Below is a small trained network, with its code and all its weights. Each question gives an input and a target symbol and asks what happens when units are switched off, that is, made to give their printed mean instead of their output.

import numpy as np


def w(rows, s, z=0):
    codes = np.array(rows[::2]) - 128.0
    scale = np.full(codes.shape[1], s)
    scale[-1] = z or s
    return codes * scale


def norm(h):
    return h / np.sqrt((h * h).mean(-1, keepdims=True) + 1e-5)


def f(y):
    return y / 2 * (1 + np.tanh(0.7978845608 * (y + 0.044715 * y**3)))


def softmax(a):
    e = np.exp(a - a.max(-1, keepdims=True))
    return e / e.sum(-1, keepdims=True)


def log_softmax(a):
    a = a - a.max(-1, keepdims=True)
    return a - np.log(np.exp(a).sum(-1, keepdims=True))


def net(x, mask):
    ids = ['ΓΛΠΨβδεζηθμξτω'.index(c) for c in x.split()]
    T = len(ids)
    res = E[ids] + P[:T]
    u = 0
    for l in range(2):
        r = norm(res)
        for j in range(3):
            rows = slice(3 * j, 3 * j + 3)
            q, k, v = (r @ M[l][rows].T for M in (Q, K, V))
            z = softmax(np.where(np.tri(T) > 0, q @ k.T / 3**0.5, -1e9)) @ v
            o = O[l][rows]
            res = res + np.where(mask[u + j], z, o[:, -1]) @ o[:, :-1]
        u += 3
        y = f(norm(res) @ A[l][:, :-1].T + A[l][:, -1])
        res = res + np.where(mask[u : u + 4], y, B[l][:, -1]) @ B[l][:, :-1]
        u += 4
    return log_softmax(norm(res)[-1] @ U[:, :-1].T + U[:, -1])


Q, K, V, O, A, B = {}, {}, {}, {}, {}, {}
E = w([
[105,140,79,179,169,176,68],'Γ',
[138,107,107,140,102,14,191],'Λ',
[174,176,185,81,4,94,113],'Π',
[160,166,119,81,206,196,80],'Ψ',
[169,188,74,144,153,95,49],'β',
[196,117,80,112,130,132,157],'δ',
[165,237,48,136,144,133,105],'ε',
[66,81,135,83,170,119,111],'ζ',
[191,127,176,63,123,126,118],'η',
[139,71,60,103,71,134,146],'θ',
[104,172,75,104,158,132,176],'μ',
[104,208,224,160,52,85,70],'ξ',
[92,168,96,175,90,104,95],'τ',
[134,219,103,60,102,98,215],'ω',
],0.0034)
P = w([
[117,119,144,139,125,153,147],'0',
[161,165,65,11,51,20,7],'1',
[131,145,158,142,165,100,106],'2',
[202,133,118,157,92,161,138],'3',
[98,56,19,2,119,111,34],'4',
[130,133,153,138,165,104,117],'5',
],0.0076)
Q[0] = w([
[210,118,127,157,129,224,191],'L0H1',
[204,144,125,93,191,97,163],'L0H1',
[101,124,156,76,208,108,114],'L0H1',
[83,108,200,2,146,85,81],'L0H2',
[139,102,72,148,140,78,87],'L0H2',
[116,113,112,75,105,155,138],'L0H2',
[60,133,188,105,192,52,98],'L0H3',
[154,114,223,149,115,118,120],'L0H3',
[24,140,77,122,169,99,142],'L0H3',
],0.0083)
K[0] = w([
[151,119,198,244,74,185,188],'L0H1',
[204,127,142,150,172,94,185],'L0H1',
[131,120,150,99,226,99,108],'L0H1',
[57,119,114,1,97,24,90],'L0H2',
[170,77,130,158,154,53,109],'L0H2',
[73,116,112,126,111,134,158],'L0H2',
[190,139,123,99,137,56,61],'L0H3',
[161,139,223,162,137,92,144],'L0H3',
[157,107,48,72,86,87,73],'L0H3',
],0.0072)
V[0] = w([
[192,94,29,91,192,93,209],'L0H1',
[131,166,211,179,126,129,91],'L0H1',
[169,141,108,199,93,109,124],'L0H1',
[103,102,113,200,145,105,112],'L0H2',
[192,184,142,98,160,143,90],'L0H2',
[126,153,2,157,88,93,85],'L0H2',
[118,116,231,114,189,135,123],'L0H3',
[167,59,112,178,95,127,126],'L0H3',
[49,95,77,111,193,187,101],'L0H3',
],0.0034)
O[0] = w([
[109,193,201,161,54,165,42,166],'L0H1',
[170,75,86,87,172,178,186,100],'L0H1',
[116,186,114,98,181,154,126,135],'L0H1',
[111,142,96,82,140,149,144,72],'L0H2',
[129,37,160,151,83,165,152,203],'L0H2',
[121,54,253,23,175,146,137,253],'L0H2',
[165,130,201,142,173,35,104,101],'L0H3',
[131,64,84,111,94,140,112,110],'L0H3',
[144,157,23,182,187,101,133,95],'L0H3',
],0.0031,0.0022)
A[0] = w([
[111,63,162,1,57,50,88,71],'L0N1',
[128,76,154,80,202,94,34,42],'L0N2',
[66,101,147,174,216,173,124,1],'L0N3',
[146,220,148,123,45,64,182,61],'L0N4',
],0.0042,0.0026)
B[0] = w([
[174,165,50,61,117,115,88,252],'L0N1',
[128,167,151,196,145,80,60,183],'L0N2',
[138,171,126,117,64,253,110,106],'L0N3',
[100,61,102,127,199,201,80,138],'L0N4',
],0.005,0.0039)
Q[1] = w([
[117,127,104,103,71,116,154],'L1H1',
[214,51,92,141,31,117,220],'L1H1',
[105,84,203,92,181,88,82],'L1H1',
[160,170,134,115,170,222,204],'L1H2',
[148,179,110,203,137,212,117],'L1H2',
[27,178,153,99,233,104,85],'L1H2',
[254,106,79,168,103,175,183],'L1H3',
[81,134,177,187,123,37,77],'L1H3',
[198,126,74,60,158,65,122],'L1H3',
],0.0074)
K[1] = w([
[138,90,165,141,118,190,159],'L1H1',
[63,25,135,154,119,163,229],'L1H1',
[157,122,137,79,111,64,76],'L1H1',
[69,183,184,182,179,165,254],'L1H2',
[89,154,125,200,135,163,114],'L1H2',
[170,146,162,72,207,169,20],'L1H2',
[104,62,49,165,153,120,208],'L1H3',
[148,135,214,180,91,94,76],'L1H3',
[175,72,59,77,71,76,122],'L1H3',
],0.0076)
V[1] = w([
[57,121,109,191,101,139,150],'L1H1',
[127,179,225,125,221,167,125],'L1H1',
[149,106,120,119,35,193,77],'L1H1',
[143,203,93,60,150,154,132],'L1H2',
[215,100,175,190,193,143,100],'L1H2',
[63,214,128,164,74,192,97],'L1H2',
[83,77,95,183,120,59,74],'L1H3',
[254,151,128,153,63,112,132],'L1H3',
[134,229,128,135,57,100,166],'L1H3',
],0.0045)
O[1] = w([
[188,130,160,138,156,146,13,29],'L1H1',
[125,194,162,72,95,27,84,5],'L1H1',
[38,83,90,90,91,222,127,228],'L1H1',
[126,79,19,107,96,122,181,247],'L1H2',
[63,222,166,36,173,172,90,57],'L1H2',
[74,191,142,167,29,25,139,95],'L1H2',
[125,84,73,184,149,255,82,161],'L1H3',
[58,229,127,125,195,173,176,212],'L1H3',
[148,203,129,214,110,109,184,127],'L1H3',
],0.0038,0.002)
A[1] = w([
[156,144,134,3,63,64,106,1],'L1N1',
[116,106,163,141,185,198,181,79],'L1N2',
[212,142,36,89,114,157,69,145],'L1N3',
[126,215,140,77,156,119,115,79],'L1N4',
],0.0062,0.0051)
B[1] = w([
[56,106,180,202,212,177,162,176],'L1N1',
[171,156,92,124,48,85,78,140],'L1N2',
[2,137,112,114,170,81,127,253],'L1N3',
[165,89,64,176,149,165,174,136],'L1N4',
],0.0069,0.0061)
U = w([
[32,172,82,100,172,62,105,213],'Γ',
[112,24,127,58,114,145,21,68],'Λ',
[165,114,76,12,74,196,189,108],'Π',
[165,211,56,158,184,166,217,136],'Ψ',
[83,89,212,146,202,198,214,162],'β',
[56,225,174,163,56,213,77,27],'δ',
[91,175,179,116,45,88,241,137],'ε',
[156,139,123,245,234,94,51,3],'ζ',
[186,188,153,87,194,221,51,120],'η',
[124,52,89,232,94,202,141,135],'θ',
[192,192,82,170,47,45,66,149],'μ',
[218,115,195,60,188,78,142,251],'ξ',
[188,46,84,156,143,42,220,66],'τ',
[94,100,254,166,84,57,89,71],'ω',
],0.0099,0.0022)

Each question gives the input, a string of symbols that net reads in full, and the target symbol t.
The units are the heads (3 rows each of Q, K, V and O) and the neurons (one row each of A and B). Each row of codes is followed by its name. A weight is (code - 128) times the scale printed after its matrix; where a second scale follows, it is the last column's (O, A, B and U).
mask holds one flag per unit, layer by layer, with each layer's heads first. A switched-off unit (its flag False) gives its mean, the last column of its rows in O or B, instead of its output. The means were averaged over made-up inputs and are rounded, as every weight is.
A unit's drop is (log p(t) with every unit on - log p(t) with that unit switched off) / (log p(t) with every unit on - log p(t) with every unit switched off).
The circuit of an input: a set's keep is (log p(t) with only the set's units on - log p(t) with every unit switched off) / (log p(t) with every unit on - log p(t) with every unit switched off). Starting from the 12 units with the biggest drops (on a tie, the unit counted first), units are removed one at a time, each time the one whose removal leaves the highest keep (on an exact tie, the one counted first), for as long as the keep stays at least 0.8.
units of the circuit, in order: the units of the circuit, biggest drop first
top k neurons: the k neurons with the biggest drops, biggest first
heads that matter: for each layer, one digit per head in row order, 1 if its drop is at least 0.15 and else 0, layers parted by /
input Π ω Ψ β, target Π: heads that matter	101 / 000
input Γ θ ω η, target Γ: heads that matter	111 / 000
input δ Λ Π Ψ, target δ: top neuron	(L0N1)
input δ Γ ε Γ τ ω, target Π: top 2 neurons	(L1N3, L0N1)
input η Λ θ ε ζ Γ, target δ: units of the circuit, in order	(L0N3, L1N3, L0N1, L1H2)
input β θ ξ ξ Γ Ψ, target η: units of the circuit, in order	(L1H2, L1N3, L0N1, L1N1)
input τ Γ η Π, target τ: units of the circuit, in order	(L0H1, L1H1)
input δ δ Λ ω Γ δ, target μ: heads that matter	000 / 000
input θ Λ δ β, target θ: top 2 neurons	(L0N1, L0N2)
input δ θ ω θ, target δ: units of the circuit, in order	(L0N1, L0H1, L1H2)
input Ψ Λ Π η, target Ψ: units of the circuit, in order	(L0H3, L1H3)
input δ ε θ ξ ζ Ψ, target η: units of the circuit, in order	(L1N3, L1H2, L0N1, L1N2)
input ω Γ θ Γ, target ω: units of the circuit, in order	(L0N4, L0N1, L1H3, L1H1)
input ε ω ε θ, target ε: heads that matter	000 / 001
input Γ ξ ω, target Π: heads that matter	000 / 000
input Γ ζ ζ θ, target Γ: units of the circuit, in order	(L1N3)
input μ η Γ Γ, target μ: heads that matter	000 / 110
input Π Λ Γ τ, target Π: heads that matter	100 / 000
input ζ ω η η, target ζ: units of the circuit, in order	(L0H2, L0N1, L1H1)
input Π Ψ β Π, target Π: units of the circuit, in order	(L0H1, L1N1)
input Λ θ Λ Λ Ψ Λ, target τ: units of the circuit, in order	(L1N3)
input δ Π Λ Π, target δ: heads that matter	010 / 110
input Λ δ τ ξ, target Λ: heads that matter	010 / 001
input ξ ζ δ, target μ: top 2 neurons	(L1N2, L0N1)
input θ ε θ ξ, target θ: heads that matter	000 / 100
input μ Γ η Ψ, target μ: heads that matter	000 / 010
input β ζ Γ θ δ μ, target ε: top 3 neurons	(L0N3, L0N1, L1N3)
